Below are the code and all the weights of a small trained network. Each question names an input and a target symbol and asks about switching units off, where a switched-off unit gives its printed mean instead of its output.

import numpy as np


def w(rows, s, z=0):
    codes = np.array(rows[::2]) - 128.0
    scale = np.full(codes.shape[1], s)
    scale[-1] = z or s
    return codes * scale


def norm(h):
    return h / np.sqrt((h * h).mean(-1, keepdims=True) + 1e-5)


def softmax(a):
    e = np.exp(a - a.max(-1, keepdims=True))
    return e / e.sum(-1, keepdims=True)


def log_softmax(a):
    a = a - a.max(-1, keepdims=True)
    return a - np.log(np.exp(a).sum(-1, keepdims=True))


def net(x, mask):
    ids = ['ΘΛΣΦαζ'.index(c) for c in x.split()]
    T = len(ids)
    res = E[ids] + P[:T]
    u = 0
    for l in range(2):
        r = norm(res)
        for j in range(3):
            rows = slice(3 * j, 3 * j + 3)
            q, k, v = (r @ M[l][rows].T for M in (Q, K, V))
            z = softmax(np.where(np.tri(T) > 0, q @ k.T / 3**0.5, -1e9)) @ v
            o = O[l][rows]
            res = res + np.where(mask[u + j], z, o[:, -1]) @ o[:, :-1]
        u += 3
    return log_softmax(norm(res)[-1] @ U[:, :-1].T + U[:, -1])


Q, K, V, O = {}, {}, {}, {}
E = w([
[254,195,142,244,163],'Θ',
[223,127,106,98,175],'Λ',
[182,83,206,101,25],'Σ',
[122,213,42,64,205],'Φ',
[199,233,28,106,73],'α',
[58,181,216,176,248],'ζ',
],0.0057)
P = w([
[255,181,117,160,206],'0',
[165,168,148,147,152],'1',
[140,132,109,172,141],'2',
[158,161,157,127,154],'3',
[132,120,112,161,135],'4',
[150,151,155,114,152],'5',
[122,109,116,149,131],'6',
[142,145,156,99,152],'7',
[114,103,112,139,128],'8',
[142,136,154,84,152],'9',
[111,96,110,127,127],'10',
[141,126,152,64,150],'11',
[106,87,103,113,126],'12',
[140,117,151,40,154],'13',
],0.0075)
Q[0] = w([
[35,101,112,169,130],'0.h1',
[185,187,234,5,157],'0.h1',
[146,102,130,98,107],'0.h1',
[95,118,80,184,76],'0.h2',
[108,209,198,141,117],'0.h2',
[131,55,139,169,146],'0.h2',
[63,142,105,139,82],'0.h3',
[54,56,90,182,137],'0.h3',
[182,127,189,59,132],'0.h3',
],0.029)
K[0] = w([
[112,183,155,168,137],'0.h1',
[35,77,173,35,189],'0.h1',
[93,147,103,101,89],'0.h1',
[92,95,127,234,87],'0.h2',
[196,253,178,152,133],'0.h2',
[134,35,177,140,156],'0.h2',
[124,187,118,167,138],'0.h3',
[90,124,193,213,157],'0.h3',
[67,141,116,48,88],'0.h3',
],0.023)
V[0] = w([
[70,249,139,173,86],'0.h1',
[134,153,192,186,170],'0.h1',
[193,148,83,55,65],'0.h1',
[169,196,149,132,175],'0.h2',
[82,107,62,155,170],'0.h2',
[59,175,215,54,74],'0.h2',
[164,182,49,158,121],'0.h3',
[80,139,172,200,234],'0.h3',
[77,190,181,191,86],'0.h3',
],0.016)
O[0] = w([
[194,225,79,164,141,69],'0.h1',
[123,199,173,221,129,166],'0.h1',
[113,25,39,126,179,175],'0.h1',
[99,50,136,169,171,248],'0.h2',
[180,149,89,75,194,90],'0.h2',
[11,178,52,180,80,13],'0.h2',
[59,167,90,130,17,191],'0.h3',
[43,38,62,170,182,64],'0.h3',
[123,38,109,23,112,63],'0.h3',
],0.011,0.013)
Q[1] = w([
[196,59,135,45,137],'1.h1',
[51,108,210,56,104],'1.h1',
[146,45,176,196,243],'1.h1',
[214,114,5,187,119],'1.h2',
[144,232,199,176,152],'1.h2',
[142,173,93,76,33],'1.h2',
[27,151,221,130,220],'1.h3',
[106,192,152,91,92],'1.h3',
[96,125,192,201,78],'1.h3',
],0.017)
K[1] = w([
[149,70,113,71,113],'1.h1',
[69,132,172,55,135],'1.h1',
[170,69,209,161,173],'1.h1',
[148,171,24,167,149],'1.h2',
[158,67,172,214,131],'1.h2',
[154,161,96,147,38],'1.h2',
[4,136,197,108,148],'1.h3',
[89,165,121,166,104],'1.h3',
[145,76,142,193,138],'1.h3',
],0.022)
V[1] = w([
[250,93,153,113,116],'1.h1',
[133,86,72,59,126],'1.h1',
[196,218,25,104,143],'1.h1',
[94,77,175,114,61],'1.h2',
[179,84,143,118,143],'1.h2',
[163,186,184,127,43],'1.h2',
[43,152,77,142,124],'1.h3',
[134,146,159,164,90],'1.h3',
[33,101,177,88,58],'1.h3',
],0.013)
O[1] = w([
[81,199,71,182,194,230],'1.h1',
[128,85,92,214,130,90],'1.h1',
[179,89,227,200,196,5],'1.h1',
[153,97,210,189,88,176],'1.h2',
[170,123,170,156,172,197],'1.h2',
[80,15,128,157,115,97],'1.h2',
[98,117,139,225,151,30],'1.h3',
[113,135,79,123,172,133],'1.h3',
[190,166,112,169,254,69],'1.h3',
],0.0092,0.011)
U = w([
[166,247,231,180,122,125],'Θ',
[107,219,13,49,147,146],'Λ',
[235,90,36,237,114,4],'Σ',
[3,101,146,207,234,130],'Φ',
[72,64,148,113,12,238],'α',
[195,50,187,38,208,101],'ζ',
],0.0068,0.0012)

Each question gives the input, a string of symbols that net reads in full, and the target symbol t.
The units are the heads (3 rows each of Q, K, V and O). Each row of codes is followed by its name. A weight is (code - 128) times the scale printed after its matrix; where a second scale follows, it is the last column's (O and U).
mask holds one flag per head, layer by layer. A switched-off head (its flag False) gives its mean, the last column of its rows in O, instead of its output. The means were averaged over made-up inputs and are rounded, as every weight is.
A unit's drop is (log p(t) with every unit on - log p(t) with that unit switched off) / (log p(t) with every unit on - log p(t) with every unit switched off).
The circuit of an input: a set's keep is (log p(t) with only the set's units on - log p(t) with every unit switched off) / (log p(t) with every unit on - log p(t) with every unit switched off). Starting from all 6 units, units are removed one at a time, each time the one whose removal leaves the highest keep (on an exact tie, the one counted first), for as long as the keep stays at least 0.8.
circuit, biggest first: the units of the circuit, biggest drop first
most important unit: the unit with the biggest drop
which heads matter: for each layer, one digit per head in row order, 1 if its drop is at least 0.15 and else 0, layers parted by /
drop when u is switched off: that unit's drop, to one decimal
input Λ Λ Σ Λ Λ Σ Λ Λ α Φ Σ α ζ Λ, target Θ: which heads matter -> 100 / 000
input Λ ζ Φ Σ Σ Φ ζ Λ Λ Σ ζ Φ ζ α, target Θ: most important unit -> 1.h1
input Λ α Σ ζ Λ Σ Λ Θ, target ζ: which heads matter -> 101 / 000
input α Θ Λ Λ α α Σ Λ, target α: circuit, biggest first -> [0.h3, 1.h2]
input ζ Λ Φ Σ, target Λ: which heads matter -> 000 / 010
input Λ α Λ Σ Φ Φ Σ Φ Θ Θ, target Λ: which heads matter -> 100 / 000
input α α ζ ζ α Λ Λ Σ Λ ζ Φ ζ ζ, target Φ: which heads matter -> 101 / 000
input Λ α Λ Λ Λ α Λ Θ Θ Φ, target Λ: which heads matter -> 100 / 000
input Σ Θ Φ Λ ζ Λ Σ α Λ Λ, target α: circuit, biggest first -> [0.h3, 0.h1]
input α Λ Θ Λ, target Φ: which heads matter -> 011 / 001
input α Φ Σ α Λ α Λ ζ α ζ Σ Φ α Θ, target α: circuit, biggest first -> [0.h3, 0.h1, 1.h2]
input Λ α Λ Λ Λ Λ, target Φ: which heads matter -> 010 / 000
input Λ Σ Λ Λ Λ Λ ζ α Σ Θ, target α: circuit, biggest first -> [0.h1, 0.h2]
input α Φ Λ Λ Σ Λ Λ ζ α Σ ζ Λ ζ, target Φ: most important unit -> 0.h3
input Λ Σ Λ ζ Φ Σ Λ Λ Σ Λ α, target Σ: which heads matter -> 111 / 100
input Φ ζ Θ Λ Φ Φ Λ Σ ζ Λ Λ α, target α: which heads matter -> 101 / 000
input Λ Λ Φ, target Λ: circuit, biggest first -> [0.h2, 0.h3, 1.h1]
input Λ α Φ Φ, target α: which heads matter -> 011 / 100
input ζ Λ Λ Φ Σ Λ Θ Θ, target Φ: which heads matter -> 110 / 000
input Λ α Σ Λ Λ Λ Λ Φ Θ Λ Σ ζ α α, target Θ: circuit, biggest first -> [0.h1]
input Λ Σ Λ, target ζ: which heads matter -> 000 / 000
input ζ Θ Λ, target ζ: drop when 0.h3 is switched off -> 0.0
input Λ α ζ ζ Λ Λ Λ α Φ α, target α: drop when 1.h1 is switched off -> 0.1
input Λ α Φ Λ Σ Θ ζ Σ, target Θ: drop when 0.h1 is switched off -> 1.3
